Below is a small trained network, with its code and all its weights. Each question gives an input and a class and asks what happens when units are switched off, that is, made to give their printed mean instead of their output.

import numpy as np


def w(rows, s, z=0):
    codes = np.array(rows[::2]) - 128.0
    scale = np.full(codes.shape[1], s)
    scale[-1] = z or s
    return codes * scale


def f(y):
    return y / 2 * (1 + np.tanh(0.7978845608 * (y + 0.044715 * y**3)))


def log_softmax(a):
    a = a - a.max(-1, keepdims=True)
    return a - np.log(np.exp(a).sum(-1, keepdims=True))


def net(x, mask):
    res = np.array(x, float).reshape(1, 2) / 4 @ E
    y = f(res @ A[0][:, :-1].T + A[0][:, -1])
    res = res + np.where(mask, y, B[0][:, -1]) @ B[0][:, :-1]
    return log_softmax(res[-1] @ U[:, :-1].T + U[:, -1])


A, B = {}, {}
E = w([
[222,214,193,40,230,148,50,133,202,225,207,194],'x0',
[177,192,184,230,156,9,254,244,40,168,180,144],'x1',
],0.0076)
A[0] = w([
[130,135,141,255,121,95,202,162,43,131,134,117,253],'n1',
[124,129,136,135,131,126,140,129,125,124,128,114,37],'n2',
[94,98,98,96,106,174,86,86,161,110,119,121,227],'n3',
[103,118,109,174,102,107,154,131,85,104,110,115,215],'n4',
[116,121,119,113,121,144,125,120,127,131,122,136,138],'n5',
[220,211,191,115,191,117,132,155,138,197,194,174,243],'n6',
[131,119,118,87,133,171,94,103,157,129,120,134,167],'n7',
[104,110,122,182,106,112,169,131,76,102,115,103,201],'n8',
[153,143,138,92,153,150,95,115,156,152,142,142,100],'n9',
[118,118,125,140,115,111,136,127,118,121,124,129,84],'n10',
[106,113,130,142,109,130,137,125,108,101,118,112,212],'n11',
],0.016,0.0041)
B[0] = w([
[144,179,137,207,105,111,250,111,254,50,66,56,254],'n1',
[131,145,118,130,149,110,123,123,122,163,133,168,128],'n2',
[112,172,162,87,128,137,116,117,185,57,23,81,206],'n3',
[130,92,96,148,86,182,168,138,83,173,187,168,196],'n4',
[134,155,125,110,125,124,138,143,144,121,105,112,140],'n5',
[223,127,188,156,236,19,127,171,110,197,190,239,254],'n6',
[101,169,186,50,148,91,85,102,140,104,51,96,185],'n7',
[146,79,73,176,86,169,174,157,79,181,157,187,204],'n8',
[121,61,43,79,167,145,56,131,75,126,119,180,182],'n9',
[144,133,115,140,122,125,118,129,81,133,146,149,141],'n10',
[125,105,91,142,108,175,164,139,104,140,136,125,168],'n11',
],0.0094,0.026)
U = w([
[118,139,170,138,102,124,151,125,146,139,152,102,254],'0',
[110,100,54,173,41,196,172,127,133,123,132,106,168],'1',
[148,84,131,130,165,119,88,145,13,189,206,169,98],'2',
[104,135,101,154,93,131,81,104,97,149,154,131,47],'3',
[159,187,155,187,148,84,180,144,167,137,152,129,50],'4',
[131,132,141,76,167,118,75,112,126,119,101,142,130],'5',
[75,120,88,135,101,120,101,94,100,180,172,118,47],'6',
[76,147,135,90,98,165,110,88,170,64,85,11,173],'7',
],0.011,0.0076)

Each question gives the input, the list of numbers given to net, and the class t.
The units are the neurons (one row each of A and B). Each row of codes is followed by its name. A weight is (code - 128) times the scale printed after its matrix; where a second scale follows, it is the last column's (A, B and U).
mask holds one flag per neuron, in row order. A switched-off neuron (its flag False) gives its mean, the last column of its row in B, instead of its output. The means were averaged over made-up inputs and are rounded, as every weight is.
A unit's drop is (log p(t) with every unit on - log p(t) with that unit switched off) / (log p(t) with every unit on - log p(t) with every unit switched off).
The circuit of an input: a set's keep is (log p(t) with only the set's units on - log p(t) with every unit switched off) / (log p(t) with every unit on - log p(t) with every unit switched off). Starting from all 11 units, units are removed one at a time, each time the one whose removal leaves the highest keep (on an exact tie, the one counted first), for as long as the keep stays at least 0.8.
units of the circuit, in order: the units of the circuit, biggest drop first
top k neurons: the k neurons with the biggest drops, biggest first
drop of u: that unit's drop, to one decimal
input [2,-1], class 5: units of the circuit, in order	n1; n8; n4
input [-7,-7], class 7: units of the circuit, in order	n3
input [-8,-7], class 7: top 3 neurons	n3; n6; n7
input [-4,8], class 1: top 2 neurons	n6; n8
input [3,-4], class 5: top 2 neurons	n1; n9
input [5,-8], class 7: top 2 neurons	n6; n3
input [7,6], class 2: top 2 neurons	n6; n3
input [5,-2], class 2: top 2 neurons	n1; n6
input [7,-4], class 5: top 2 neurons	n7; n8
input [-3,4], class 1: drop of n6	0.7
input [-2,2], class 1: drop of n6	0.9
input [3,-1], class 2: top 2 neurons	n1; n3
input [2,-7], class 7: drop of n6	0.6
input [6,-8], class 5: top 2 neurons	n1; n9
input [-4,7], class 1: top neuron	n6
